Below are the code and all the weights of a small trained network. Each question names an input and a target symbol and asks about switching units off, where a switched-off unit gives its printed mean instead of its output.

import numpy as np


def w(rows, s, z=0):
    codes = np.array(rows[::2]) - 128.0
    scale = np.full(codes.shape[1], s)
    scale[-1] = z or s
    return codes * scale


def f(y):
    return y / 2 * (1 + np.tanh(0.7978845608 * (y + 0.044715 * y**3)))


def softmax(a):
    e = np.exp(a - a.max(-1, keepdims=True))
    return e / e.sum(-1, keepdims=True)


def log_softmax(a):
    a = a - a.max(-1, keepdims=True)
    return a - np.log(np.exp(a).sum(-1, keepdims=True))


def net(x, mask):
    ids = ['ΘΣΦΩβγδζηλμξπτψ'.index(c) for c in x.split()]
    T = len(ids)
    res = E[ids] + P[:T]
    r = res
    for j in range(2):
        rows = slice(2 * j, 2 * j + 2)
        q, k, v = (r @ M[0][rows].T for M in (Q, K, V))
        z = softmax(np.where(np.tri(T) > 0, q @ k.T / 2**0.5, -1e9)) @ v
        o = O[0][rows]
        res = res + np.where(mask[j], z, o[:, -1]) @ o[:, :-1]
    y = f(res @ A[0][:, :-1].T + A[0][:, -1])
    res = res + np.where(mask[2:14], y, B[0][:, -1]) @ B[0][:, :-1]
    return log_softmax(res[-1] @ U[:, :-1].T + U[:, -1])


Q, K, V, O, A, B = {}, {}, {}, {}, {}, {}
E = w([
[166,69,162,144,90],'Θ',
[165,71,165,159,57],'Σ',
[99,120,93,37,124],'Φ',
[110,105,131,118,84],'Ω',
[179,109,184,123,59],'β',
[105,58,116,147,36],'γ',
[149,64,140,134,53],'δ',
[111,103,150,131,70],'ζ',
[106,151,122,55,143],'η',
[157,73,185,2,8],'λ',
[67,68,112,112,132],'μ',
[51,55,90,128,84],'ξ',
[92,17,93,152,139],'π',
[98,4,155,160,165],'τ',
[90,160,42,82,184],'ψ',
],0.012)
P = w([
[151,21,2,201,53],'0',
[57,57,57,136,83],'1',
[116,60,93,125,134],'2',
[100,68,98,123,158],'3',
[162,105,153,132,176],'4',
[55,107,133,159,143],'5',
[68,109,135,139,190],'6',
[66,122,154,146,195],'7',
[122,109,170,148,152],'8',
[57,144,161,137,190],'9',
],0.0067)
Q[0] = w([
[143,255,178,33,170],'H0',
[22,174,66,77,100],'H0',
[144,115,145,56,111],'H1',
[173,73,186,166,67],'H1',
],0.0084)
K[0] = w([
[50,107,114,224,234],'H0',
[254,98,112,146,150],'H0',
[142,80,186,149,94],'H1',
[73,77,160,209,235],'H1',
],0.0064)
V[0] = w([
[122,184,62,119,145],'H0',
[135,97,145,74,127],'H0',
[68,115,116,150,255],'H1',
[99,160,147,158,204],'H1',
],0.0096)
O[0] = w([
[136,241,109,121,113,32],'H0',
[54,148,234,98,167,215],'H0',
[61,57,2,14,227,51],'H1',
[90,57,105,102,113,1],'H1',
],0.0063,0.0062)
A[0] = w([
[182,195,173,136,145,188],'N0',
[212,173,95,68,43,214],'N1',
[152,115,63,173,63,160],'N2',
[73,47,148,61,80,33],'N3',
[90,119,13,110,101,230],'N4',
[129,193,167,98,142,229],'N5',
[77,124,2,118,251,119],'N6',
[152,139,216,237,78,231],'N7',
[194,192,45,136,160,2],'N8',
[126,119,159,112,72,32],'N9',
[123,153,108,206,157,223],'N10',
[105,71,192,72,63,57],'N11',
],0.0076,0.0054)
B[0] = w([
[51,180,131,122,211,159],'N0',
[18,116,94,177,208,171],'N1',
[158,116,90,27,88,134],'N2',
[127,219,141,181,219,160],'N3',
[136,35,105,68,117,141],'N4',
[122,78,96,60,106,166],'N5',
[48,121,248,117,51,141],'N6',
[189,94,72,2,98,253],'N7',
[167,228,174,207,34,123],'N8',
[63,237,218,144,62,138],'N9',
[59,95,66,94,150,145],'N10',
[101,217,213,188,212,186],'N11',
],0.0068,0.011)
U = w([
[151,163,120,154,114,10],'Θ',
[159,158,128,177,103,11],'Σ',
[147,154,114,172,88,4],'Φ',
[146,166,114,174,118,6],'Ω',
[105,106,241,59,168,142],'β',
[154,1,46,26,141,253],'γ',
[164,145,135,161,85,12],'δ',
[148,125,135,164,80,10],'ζ',
[139,159,108,104,104,31],'η',
[178,160,229,8,97,63],'λ',
[118,143,154,109,121,116],'μ',
[84,135,156,91,84,49],'ξ',
[128,100,155,132,148,50],'π',
[144,86,184,156,240,182],'τ',
[90,165,90,93,178,136],'ψ',
],0.0078,0.0054)

Each question gives the input, a string of symbols that net reads in full, and the target symbol t.
The units are the heads (2 rows each of Q, K, V and O) and the neurons (one row each of A and B). Each row of codes is followed by its name. A weight is (code - 128) times the scale printed after its matrix; where a second scale follows, it is the last column's (O, A, B and U).
mask holds one flag per unit, heads first, then neurons. A switched-off unit (its flag False) gives its mean, the last column of its rows in O or B, instead of its output. The means were averaged over made-up inputs and are rounded, as every weight is.
A unit's drop is (log p(t) with every unit on - log p(t) with that unit switched off) / (log p(t) with every unit on - log p(t) with every unit switched off).
The circuit of an input: a set's keep is (log p(t) with only the set's units on - log p(t) with every unit switched off) / (log p(t) with every unit on - log p(t) with every unit switched off). Starting from the 12 units with the biggest drops (on a tie, the unit counted first), units are removed one at a time, each time the one whose removal leaves the highest keep (on an exact tie, the one counted first), for as long as the keep stays at least 0.8.
circuit, biggest first: the units of the circuit, biggest drop first
top k neurons: the k neurons with the biggest drops, biggest first
which heads matter: for each layer, one digit per head in row order, 1 if its drop is at least 0.15 and else 0, layers parted by /
drop when u is switched off: that unit's drop, to one decimal
input λ λ λ λ λ Σ λ τ, target γ: which heads matter => 01
input λ η Φ λ λ λ μ Θ, target γ: circuit, biggest first => (N11; N7)
input τ λ λ ξ ζ, target γ: which heads matter => 00
input τ Φ μ τ λ, target τ: which heads matter => 01
input ψ β δ η τ τ β ξ Θ, target γ: which heads matter => 10
input μ ψ π η, target γ: circuit, biggest first => (H1)
input η λ μ β ξ λ Ω, target γ: which heads matter => 00
input λ λ λ Σ, target λ: which heads matter => 11
input ξ Φ ζ τ Ω ψ, target γ: top 2 neurons => (N11; N4)
input ξ λ λ λ γ ζ, target λ: top 2 neurons => (N7; N1)
input μ δ Φ ζ, target γ: which heads matter => 10
input τ Φ π Φ μ δ, target γ: top 2 neurons => (N11; N4)
input λ μ τ μ π β λ β τ ψ, target γ: top 3 neurons => (N11; N5; N10)
input μ Ω π ξ η η δ, target γ: top neuron => (N11)
input τ λ π δ τ ψ τ λ λ, target τ: top 3 neurons => (N7; N3; N11)
input λ ξ λ ξ β, target γ: drop when N3 is switched off => 0.2
input μ τ Ω, target γ: drop when N7 is switched off => -0.3
input δ λ λ μ Σ, target γ: drop when N7 is switched off => 0.7
